Below are the code and all the weights of a small trained network. Each question names an input and a target symbol and asks about switching units off, where a switched-off unit gives its printed mean instead of its output.

import numpy as np


def w(rows, s, z=0):
    codes = np.array(rows[::2]) - 128.0
    scale = np.full(codes.shape[1], s)
    scale[-1] = z or s
    return codes * scale


def norm(h):
    return h / np.sqrt((h * h).mean(-1, keepdims=True) + 1e-5)


def f(y):
    return np.maximum(y, 0)


def softmax(a):
    e = np.exp(a - a.max(-1, keepdims=True))
    return e / e.sum(-1, keepdims=True)


def log_softmax(a):
    a = a - a.max(-1, keepdims=True)
    return a - np.log(np.exp(a).sum(-1, keepdims=True))


def net(x, mask):
    ids = ['ΓΞΠΣΨαβδεζηθλμτ'.index(c) for c in x.split()]
    T = len(ids)
    res = E[ids] + P[:T]
    u = 0
    for l in range(2):
        q, k, v = (norm(res) @ M[l].T for M in (Q, K, V))
        z = softmax(np.where(np.tri(T) > 0, q @ k.T / 3**0.5, -1e9)) @ v
        res = res + np.where(mask[u], z, O[l][:, -1]) @ O[l][:, :-1]
        u += 1
        y = f(norm(res) @ A[l][:, :-1].T + A[l][:, -1])
        res = res + np.where(mask[u : u + 4], y, B[l][:, -1]) @ B[l][:, :-1]
        u += 4
    return log_softmax(norm(res)[-1] @ U[:, :-1].T + U[:, -1])


Q, K, V, O, A, B = {}, {}, {}, {}, {}, {}
E = w([
[113,115,172,95,82,73,73,133,61,109],'Γ',
[116,130,176,38,51,180,56,167,135,119],'Ξ',
[127,150,73,168,155,70,117,81,22,96],'Π',
[38,39,144,200,115,162,192,112,162,114],'Σ',
[191,161,219,126,182,124,94,101,63,107],'Ψ',
[92,67,185,5,99,110,113,212,143,165],'α',
[152,83,121,238,34,114,116,112,107,174],'β',
[135,150,192,81,120,169,49,112,103,91],'δ',
[42,237,102,111,182,104,180,128,176,162],'ε',
[106,108,214,103,185,136,133,170,84,167],'ζ',
[142,112,168,95,130,82,128,193,141,184],'η',
[145,94,191,79,173,85,68,116,42,112],'θ',
[130,206,144,164,41,98,154,59,121,211],'λ',
[147,187,35,187,160,143,81,197,77,184],'μ',
[152,163,189,58,107,202,131,151,89,123],'τ',
],0.018)
P = w([
[137,142,253,84,88,140,126,192,43,14],'0',
[86,149,254,129,122,141,146,159,49,74],'1',
[91,139,214,126,121,149,144,153,65,121],'2',
[104,116,180,126,145,138,137,142,83,152],'3',
[123,105,141,118,147,133,134,128,108,165],'4',
[122,74,110,116,186,126,131,107,137,202],'5',
[132,71,102,94,175,119,106,94,156,235],'6',
],0.009)
Q[0] = w([
[111,140,217,80,142,126,74,204,74,202],'0.h0',
[112,66,227,131,108,115,100,143,12,197],'0.h0',
[32,163,227,77,151,93,145,127,78,176],'0.h0',
],0.011)
K[0] = w([
[82,150,9,183,134,166,131,68,148,178],'0.h0',
[124,94,24,171,126,145,154,37,127,159],'0.h0',
[64,126,58,125,142,126,148,40,130,180],'0.h0',
],0.012)
V[0] = w([
[205,131,139,214,2,124,134,113,116,184],'0.h0',
[123,91,185,78,105,88,158,29,192,129],'0.h0',
[66,228,122,130,130,104,151,117,153,172],'0.h0',
],0.0078)
O[0] = w([
[173,117,92,156,77,178,192,151,63,167,101],'0.h0',
[225,140,241,113,31,38,254,142,125,6,67],'0.h0',
[219,78,35,3,186,146,205,50,158,110,254],'0.h0',
],0.009,0.0066)
A[0] = w([
[163,172,54,143,169,118,107,78,114,4,60],'0.n0',
[166,166,139,137,21,139,176,22,130,103,94],'0.n1',
[254,209,47,178,107,101,105,1,62,127,254],'0.n2',
[149,191,56,119,196,60,173,172,63,175,165],'0.n3',
],0.0067,0.0045)
B[0] = w([
[66,139,149,137,104,74,89,150,136,69,162],'0.n0',
[119,93,82,64,142,56,121,230,34,141,176],'0.n1',
[2,123,63,56,143,168,221,218,69,155,253],'0.n2',
[72,76,131,129,111,132,42,144,226,190,249],'0.n3',
],0.0082,0.0048)
Q[1] = w([
[178,160,165,189,116,147,97,113,97,91],'1.h0',
[127,7,219,126,105,144,92,192,109,161],'1.h0',
[95,116,174,125,131,66,136,132,177,105],'1.h0',
],0.013)
K[1] = w([
[128,197,241,180,99,134,106,162,110,142],'1.h0',
[2,97,39,200,65,138,213,124,150,146],'1.h0',
[103,82,145,112,132,31,143,75,194,107],'1.h0',
],0.0095)
V[1] = w([
[133,254,83,46,133,72,102,185,113,148],'1.h0',
[130,128,42,152,108,109,166,121,179,121],'1.h0',
[18,196,105,135,155,128,184,133,142,85],'1.h0',
],0.0092)
O[1] = w([
[32,166,17,31,72,90,156,13,45,132,172],'1.h0',
[143,103,226,51,111,136,50,147,40,102,80],'1.h0',
[88,2,132,105,185,203,175,106,116,106,254],'1.h0',
],0.0089,0.0046)
A[1] = w([
[92,115,151,182,183,155,28,43,106,146,182],'1.n0',
[214,145,163,190,56,194,112,158,21,223,2],'1.n1',
[126,111,159,167,66,84,123,159,56,120,166],'1.n2',
[152,24,254,40,156,240,67,89,121,63,218],'1.n3',
],0.0086,0.0047)
B[1] = w([
[196,90,50,55,133,121,173,240,124,93,194],'1.n0',
[79,71,6,151,103,106,176,88,222,48,147],'1.n1',
[126,57,109,122,163,174,57,87,75,123,164],'1.n2',
[8,154,131,200,170,165,149,124,103,130,254],'1.n3',
],0.013,0.0095)
U = w([
[15,122,105,141,116,146,140,184,76,91,255],'Γ',
[74,159,129,197,116,39,128,115,117,212,74],'Ξ',
[95,60,184,50,67,97,97,183,189,136,68],'Π',
[118,50,58,175,65,130,147,101,176,85,50],'Σ',
[142,171,110,105,106,145,120,176,164,48,102],'Ψ',
[145,90,112,126,164,109,200,148,212,177,184],'α',
[122,101,138,172,120,96,61,59,68,127,104],'β',
[132,173,99,181,168,106,173,126,87,95,43],'δ',
[106,197,132,152,99,200,165,103,135,145,55],'ε',
[177,130,106,102,145,187,59,140,174,216,193],'ζ',
[157,123,166,98,77,150,204,143,32,162,117],'η',
[110,101,205,188,133,175,129,139,122,134,156],'θ',
[85,132,131,103,190,122,122,2,161,83,110],'λ',
[150,83,113,137,156,39,104,154,86,66,64],'μ',
[82,150,149,106,39,203,68,117,158,117,78],'τ',
],0.0077,0.0068)

Each question gives the input, a string of symbols that net reads in full, and the target symbol t.
The units are the heads (3 rows each of Q, K, V and O) and the neurons (one row each of A and B). Each row of codes is followed by its name. A weight is (code - 128) times the scale printed after its matrix; where a second scale follows, it is the last column's (O, A, B and U).
mask holds one flag per unit, layer by layer, with each layer's heads first. A switched-off unit (its flag False) gives its mean, the last column of its rows in O or B, instead of its output. The means were averaged over made-up inputs and are rounded, as every weight is.
A unit's drop is (log p(t) with every unit on - log p(t) with that unit switched off) / (log p(t) with every unit on - log p(t) with every unit switched off).
The circuit of an input: a set's keep is (log p(t) with only the set's units on - log p(t) with every unit switched off) / (log p(t) with every unit on - log p(t) with every unit switched off). Starting from all 10 units, units are removed one at a time, each time the one whose removal leaves the highest keep (on an exact tie, the one counted first), for as long as the keep stays at least 0.8.
circuit, biggest first: the units of the circuit, biggest drop first
top k neurons: the k neurons with the biggest drops, biggest first
k most important neurons of layer l: the k neurons of layer l with the biggest drops, biggest first
drop when u is switched off: that unit's drop, to one decimal
input η α η η, target Ξ: circuit, biggest first -> (1.h0 1.n0 0.n2)
input ζ β Ψ Ξ, target Σ: circuit, biggest first -> (0.h0 1.n1 1.h0)
input ε θ η η β Σ δ, target θ: circuit, biggest first -> (0.h0 1.h0)
input η Π η Γ Σ, target θ: circuit, biggest first -> (1.h0 0.n2)
input η Σ η, target θ: most important neuron of layer 0 -> (0.n2)
input μ Σ η Γ η η ε, target λ: circuit, biggest first -> (0.h0 1.n0)
input η η η ζ μ Σ τ, target θ: circuit, biggest first -> (0.h0 1.h0)
input τ η α, target Π: circuit, biggest first -> (1.h0 1.n3 0.h0 0.n2)
input η τ Ξ θ α Σ θ, target θ: circuit, biggest first -> (1.h0 0.h0)
input τ λ μ μ, target ζ: circuit, biggest first -> (0.h0 1.n3)
input Σ η ζ α ζ δ, target θ: circuit, biggest first -> (0.h0 1.h0)
input ζ Γ η ζ, target α: 2 most important neurons of layer 0 -> (0.n2 0.n1)
input λ α Σ η Γ β η, target Σ: circuit, biggest first -> (0.h0 1.n1 1.n3)
input η Ξ λ α, target η: circuit, biggest first -> (0.h0)
input η η Ψ λ Γ Ψ Σ, target θ: circuit, biggest first -> (1.h0 0.h0)
input η Σ ζ τ, target θ: top 2 neurons -> (0.n2 1.n0)
input δ Σ ε η δ, target λ: top 2 neurons -> (1.n0 0.n3)
input ε ζ Σ λ η δ, target η: drop when 0.n2 is switched off -> 0.1
input η β α ε θ τ, target λ: drop when 0.h0 is switched off -> 0.9
input μ α Σ η Σ λ η, target η: top neuron -> (0.n2)
input α Ξ η, target Ξ: drop when 0.n2 is switched off -> 0.3
input η Ψ ε μ τ, target ζ: drop when 0.h0 is switched off -> 2.0
input η β μ, target ζ: top 2 neurons -> (1.n3 0.n3)
